Below are the code and all the weights of a small trained network. Each question names an input and a class and asks about switching units off, where a switched-off unit gives its printed mean instead of its output.

import numpy as np


def w(rows, s, z=0):
    codes = np.array(rows[::2]) - 128.0
    scale = np.full(codes.shape[1], s)
    scale[-1] = z or s
    return codes * scale


def norm(h):
    return h / np.sqrt((h * h).mean(-1, keepdims=True) + 1e-5)


def f(y):
    return y / 2 * (1 + np.tanh(0.7978845608 * (y + 0.044715 * y**3)))


def log_softmax(a):
    a = a - a.max(-1, keepdims=True)
    return a - np.log(np.exp(a).sum(-1, keepdims=True))


def net(x, mask):
    res = np.array(x, float).reshape(1, 3) / 4 @ E
    u = 0
    for l in range(4):
        y = f(norm(res) @ A[l][:, :-1].T + A[l][:, -1])
        res = res + np.where(mask[u : u + 8], y, B[l][:, -1]) @ B[l][:, :-1]
        u += 8
    return log_softmax(norm(res)[-1] @ U[:, :-1].T + U[:, -1])


A, B = {}, {}
E = w([
[77,99,72,92,189,246,65],'x0',
[94,235,128,75,9,226,143],'x1',
[234,159,102,159,93,134,1],'x2',
],0.0056)
A[0] = w([
[102,133,63,149,111,94,149,2],'0.n0',
[116,118,80,111,165,149,254,29],'0.n1',
[113,150,114,183,83,51,167,33],'0.n2',
[114,155,70,99,36,170,85,156],'0.n3',
[77,71,84,99,109,136,233,148],'0.n4',
[133,94,84,125,147,200,124,64],'0.n5',
[109,113,125,143,215,39,41,166],'0.n6',
[222,126,189,131,86,95,178,91],'0.n7',
],0.006,0.0048)
B[0] = w([
[96,166,102,223,170,189,3,88],'0.n0',
[141,184,188,65,216,145,109,142],'0.n1',
[80,110,93,126,70,49,55,139],'0.n2',
[175,60,135,150,95,167,225,238],'0.n3',
[211,192,212,92,165,131,56,206],'0.n4',
[106,120,132,163,65,11,134,137],'0.n5',
[170,108,119,127,37,222,229,253],'0.n6',
[62,67,109,60,62,107,76,187],'0.n7',
],0.005,0.0039)
A[1] = w([
[230,163,81,178,90,157,3,80],'1.n0',
[99,77,116,162,147,231,144,134],'1.n1',
[144,78,108,196,191,108,134,12],'1.n2',
[100,150,61,125,126,178,120,2],'1.n3',
[98,190,148,138,102,136,116,52],'1.n4',
[188,106,164,103,93,159,115,118],'1.n5',
[48,104,34,85,197,203,33,93],'1.n6',
[133,174,169,93,116,127,88,69],'1.n7',
],0.0071,0.0035)
B[1] = w([
[116,187,254,161,210,131,135,254],'1.n0',
[134,122,155,107,83,81,95,228],'1.n1',
[115,55,95,141,113,188,170,137],'1.n2',
[121,129,165,133,88,101,186,123],'1.n3',
[124,50,131,150,137,143,166,118],'1.n4',
[175,154,109,116,153,117,138,206],'1.n5',
[108,130,145,165,53,12,107,195],'1.n6',
[140,103,121,142,129,133,127,125],'1.n7',
],0.0095,0.0044)
A[2] = w([
[84,151,171,111,184,135,114,127],'2.n0',
[3,140,172,126,187,144,166,10],'2.n1',
[142,93,106,147,162,128,111,6],'2.n2',
[144,65,107,154,173,120,125,87],'2.n3',
[155,99,109,170,155,99,113,61],'2.n4',
[146,182,132,153,191,133,95,19],'2.n5',
[189,114,142,93,119,125,146,111],'2.n6',
[135,73,141,138,164,117,122,34],'2.n7',
],0.011,0.0026)
B[2] = w([
[197,171,63,129,161,93,100,229],'2.n0',
[236,241,254,230,215,96,92,205],'2.n1',
[128,152,189,138,91,138,214,113],'2.n2',
[140,157,179,104,53,234,217,178],'2.n3',
[79,190,208,115,81,180,178,158],'2.n4',
[89,147,71,76,204,116,117,198],'2.n5',
[82,84,67,92,204,140,93,255],'2.n6',
[157,130,182,75,66,155,151,162],'2.n7',
],0.0063,0.0032)
A[3] = w([
[106,127,128,137,66,255,199,88],'3.n0',
[115,55,66,80,179,101,78,201],'3.n1',
[107,104,127,146,127,194,177,2],'3.n2',
[8,125,14,169,160,149,27,147],'3.n3',
[52,121,153,151,89,35,157,63],'3.n4',
[137,202,105,133,95,182,127,150],'3.n5',
[134,94,161,165,68,73,128,72],'3.n6',
[102,106,157,175,56,43,99,62],'3.n7',
],0.0087,0.0027)
B[3] = w([
[167,2,138,117,80,185,217,253],'3.n0',
[131,179,48,121,91,156,128,151],'3.n1',
[142,112,123,101,85,143,156,134],'3.n2',
[178,174,18,63,193,212,127,121],'3.n3',
[103,160,138,138,87,133,30,218],'3.n4',
[145,45,164,147,162,113,169,185],'3.n5',
[102,134,134,123,48,158,108,212],'3.n6',
[61,146,64,114,55,96,104,245],'3.n7',
],0.0081,0.0041)
U = w([
[174,185,203,136,234,103,125,179],'0',
[157,32,143,108,92,188,212,156],'1',
[79,144,120,124,41,75,77,161],'2',
[142,146,3,91,165,149,115,156],'3',
[86,83,78,175,181,133,130,3],'4',
[59,85,95,154,194,143,130,17],'5',
],0.015,0.0064)

Each question gives the input, the list of numbers given to net, and the class t.
The units are the neurons (one row each of A and B). Each row of codes is followed by its name. A weight is (code - 128) times the scale printed after its matrix; where a second scale follows, it is the last column's (A, B and U).
mask holds one flag per neuron, layer by layer. A switched-off neuron (its flag False) gives its mean, the last column of its row in B, instead of its output. The means were averaged over made-up inputs and are rounded, as every weight is.
A unit's drop is (log p(t) with every unit on - log p(t) with that unit switched off) / (log p(t) with every unit on - log p(t) with every unit switched off).
The circuit of an input: a set's keep is (log p(t) with only the set's units on - log p(t) with every unit switched off) / (log p(t) with every unit on - log p(t) with every unit switched off). Starting from the 12 units with the biggest drops (on a tie, the unit counted first), units are removed one at a time, each time the one whose removal leaves the highest keep (on an exact tie, the one counted first), for as long as the keep stays at least 0.8.
units of the circuit, in order: the units of the circuit, biggest drop first
top k neurons: the k neurons with the biggest drops, biggest first
k most important neurons of layer l: the k neurons of layer l with the biggest drops, biggest first
drop of u: that unit's drop, to one decimal
input [7,7,6], class 1: units of the circuit, in order -> (3.n5)
input [0,0,3], class 3: 3 most important neurons of layer 0 -> (0.n3, 0.n4, 0.n2)
input [-8,-7,2], class 2: top 3 neurons -> (0.n7, 0.n3, 0.n2)
input [5,-2,4], class 2: top 3 neurons -> (1.n6, 0.n4, 1.n1)
input [8,-7,-5], class 2: top 3 neurons -> (1.n6, 0.n3, 1.n1)
input [0,3,2], class 3: 2 most important neurons of layer 1 -> (1.n0, 1.n5)
input [8,7,-5], class 2: top 2 neurons -> (1.n6, 0.n6)
input [6,-7,6], class 1: top 3 neurons -> (1.n2, 0.n4, 0.n6)
input [3,-2,2], class 3: top 4 neurons -> (0.n6, 2.n6, 1.n1, 1.n6)
input [-5,-2,-6], class 0: top 2 neurons -> (1.n6, 1.n1)
input [6,-6,-2], class 1: top 4 neurons -> (1.n2, 0.n7, 2.n3, 0.n6)
input [-2,-5,-5], class 0: 3 most important neurons of layer 0 -> (0.n3, 0.n1, 0.n4)
input [4,7,6], class 1: top 4 neurons -> (0.n3, 0.n4, 2.n1, 1.n3)
input [3,-5,-6], class 0: units of the circuit, in order -> (2.n1)
input [6,4,-4], class 2: top 3 neurons -> (1.n6, 0.n6, 1.n0)
input [8,-3,7], class 2: 3 most important neurons of layer 1 -> (1.n6, 1.n1, 1.n3)
input [-2,6,5], class 1: 2 most important neurons of layer 2 -> (2.n1, 2.n0)
input [8,-2,-6], class 2: 2 most important neurons of layer 1 -> (1.n6, 1.n0)
input [-1,7,7], class 0: 3 most important neurons of layer 1 -> (1.n0, 1.n5, 1.n2)
input [7,-2,5], class 2: drop of 1.n6 -> 3.7
